Below is a small trained network, with its code and all its weights. Each question gives an input and a class and asks what happens when units are switched off, that is, made to give their printed mean instead of their output.

import numpy as np


def w(rows, s, z=0):
    codes = np.array(rows[::2]) - 128.0
    scale = np.full(codes.shape[1], s)
    scale[-1] = z or s
    return codes * scale


def f(y):
    return np.maximum(y, 0)


def log_softmax(a):
    a = a - a.max(-1, keepdims=True)
    return a - np.log(np.exp(a).sum(-1, keepdims=True))


def net(x, mask):
    res = np.array(x, float).reshape(1, 5) / 4 @ E
    y = f(res @ A[0][:, :-1].T + A[0][:, -1])
    res = res + np.where(mask, y, B[0][:, -1]) @ B[0][:, :-1]
    return log_softmax(res[-1] @ U[:, :-1].T + U[:, -1])


A, B = {}, {}
E = w([
[26,47,88],'x0',
[58,212,135],'x1',
[141,155,2],'x2',
[128,130,127],'x3',
[127,129,128],'x4',
],0.0089)
A[0] = w([
[152,77,117,120],'N1',
[129,129,127,110],'N2',
[73,199,139,115],'N3',
[190,189,162,40],'N4',
[66,206,130,127],'N5',
[116,113,173,33],'N6',
[169,166,147,3],'N7',
[77,177,119,119],'N8',
[127,126,61,91],'N9',
[52,68,121,91],'N10',
[196,62,97,80],'N11',
[150,105,114,105],'N12',
[103,208,118,160],'N13',
[80,91,112,20],'N14',
[46,67,119,124],'N15',
[160,101,99,124],'N16',
[80,92,204,61],'N17',
[146,134,183,123],'N18',
[129,130,166,141],'N19',
[132,117,43,116],'N20',
[110,90,187,78],'N21',
[27,39,116,8],'N22',
[88,169,116,141],'N23',
[152,203,157,129],'N24',
[154,152,12,83],'N25',
[147,86,110,128],'N26',
[63,161,128,127],'N27',
[102,73,214,114],'N28',
[82,95,113,47],'N29',
[164,76,137,61],'N30',
],0.011,0.0044)
B[0] = w([
[68,51,202,178],'N1',
[111,150,115,128],'N2',
[132,50,178,208],'N3',
[253,146,50,215],'N4',
[131,37,174,221],'N5',
[100,204,187,153],'N6',
[199,162,77,161],'N7',
[135,64,181,190],'N8',
[88,207,193,190],'N9',
[230,158,52,218],'N10',
[106,61,196,205],'N11',
[119,100,171,153],'N12',
[131,38,178,225],'N13',
[223,171,77,163],'N14',
[254,168,68,234],'N15',
[76,94,207,175],'N16',
[95,181,168,208],'N17',
[108,181,122,191],'N18',
[116,164,135,176],'N19',
[67,195,190,218],'N20',
[39,238,197,190],'N21',
[245,145,74,233],'N22',
[111,52,159,186],'N23',
[187,105,109,227],'N24',
[39,245,180,253],'N25',
[110,96,212,173],'N26',
[130,59,158,192],'N27',
[57,198,151,237],'N28',
[238,152,74,165],'N29',
[108,39,197,165],'N30',
],0.0058,0.006)
U = w([
[238,155,91,98],'0',
[113,112,138,254],'1',
[58,214,165,70],'2',
[118,2,177,71],'3',
],0.0098,0.0083)

Each question gives the input, the list of numbers given to net, and the class t.
The units are the neurons (one row each of A and B). Each row of codes is followed by its name. A weight is (code - 128) times the scale printed after its matrix; where a second scale follows, it is the last column's (A, B and U).
mask holds one flag per neuron, in row order. A switched-off neuron (its flag False) gives its mean, the last column of its row in B, instead of its output. The means were averaged over made-up inputs and are rounded, as every weight is.
A unit's drop is (log p(t) with every unit on - log p(t) with that unit switched off) / (log p(t) with every unit on - log p(t) with every unit switched off).
The circuit of an input: a set's keep is (log p(t) with only the set's units on - log p(t) with every unit switched off) / (log p(t) with every unit on - log p(t) with every unit switched off). Starting from the 12 units with the biggest drops (on a tie, the unit counted first), units are removed one at a time, each time the one whose removal leaves the highest keep (on an exact tie, the one counted first), for as long as the keep stays at least 0.8.
circuit, biggest first: the units of the circuit, biggest drop first
k most important neurons: the k neurons with the biggest drops, biggest first
drop when u is switched off: that unit's drop, to one decimal
input [-1,-8,5,8,2], class 3: circuit, biggest first : [N11; N1]
input [6,7,2,4,-4], class 3: most important neuron : [N5]
input [8,-7,-5,0,-2], class 0: circuit, biggest first : [N22; N15]
input [5,-5,7,2,3], class 2: 2 most important neurons : [N25; N20]
input [-6,8,6,8,3], class 3: circuit, biggest first : [N13; N5; N3]
input [8,-4,-7,2,-3], class 0: circuit, biggest first : [N22; N15]
input [2,8,-7,3,-2], class 3: circuit, biggest first : [N5; N3]
input [7,0,8,-5,2], class 2: 4 most important neurons : [N25; N20; N9; N4]
input [3,-3,8,3,4], class 2: circuit, biggest first : [N25; N20]
input [5,-2,8,-2,-5], class 2: 3 most important neurons : [N25; N20; N9]
input [8,-1,7,-2,8], class 0: 3 most important neurons : [N22; N15; N10]
input [6,2,-5,-7,3], class 0: drop when N22 is switched off : 0.2
input [-7,5,-1,4,0], class 0: drop when N4 is switched off : 0.5
input [4,-7,-8,1,0], class 2: drop when N21 is switched off : 0.3
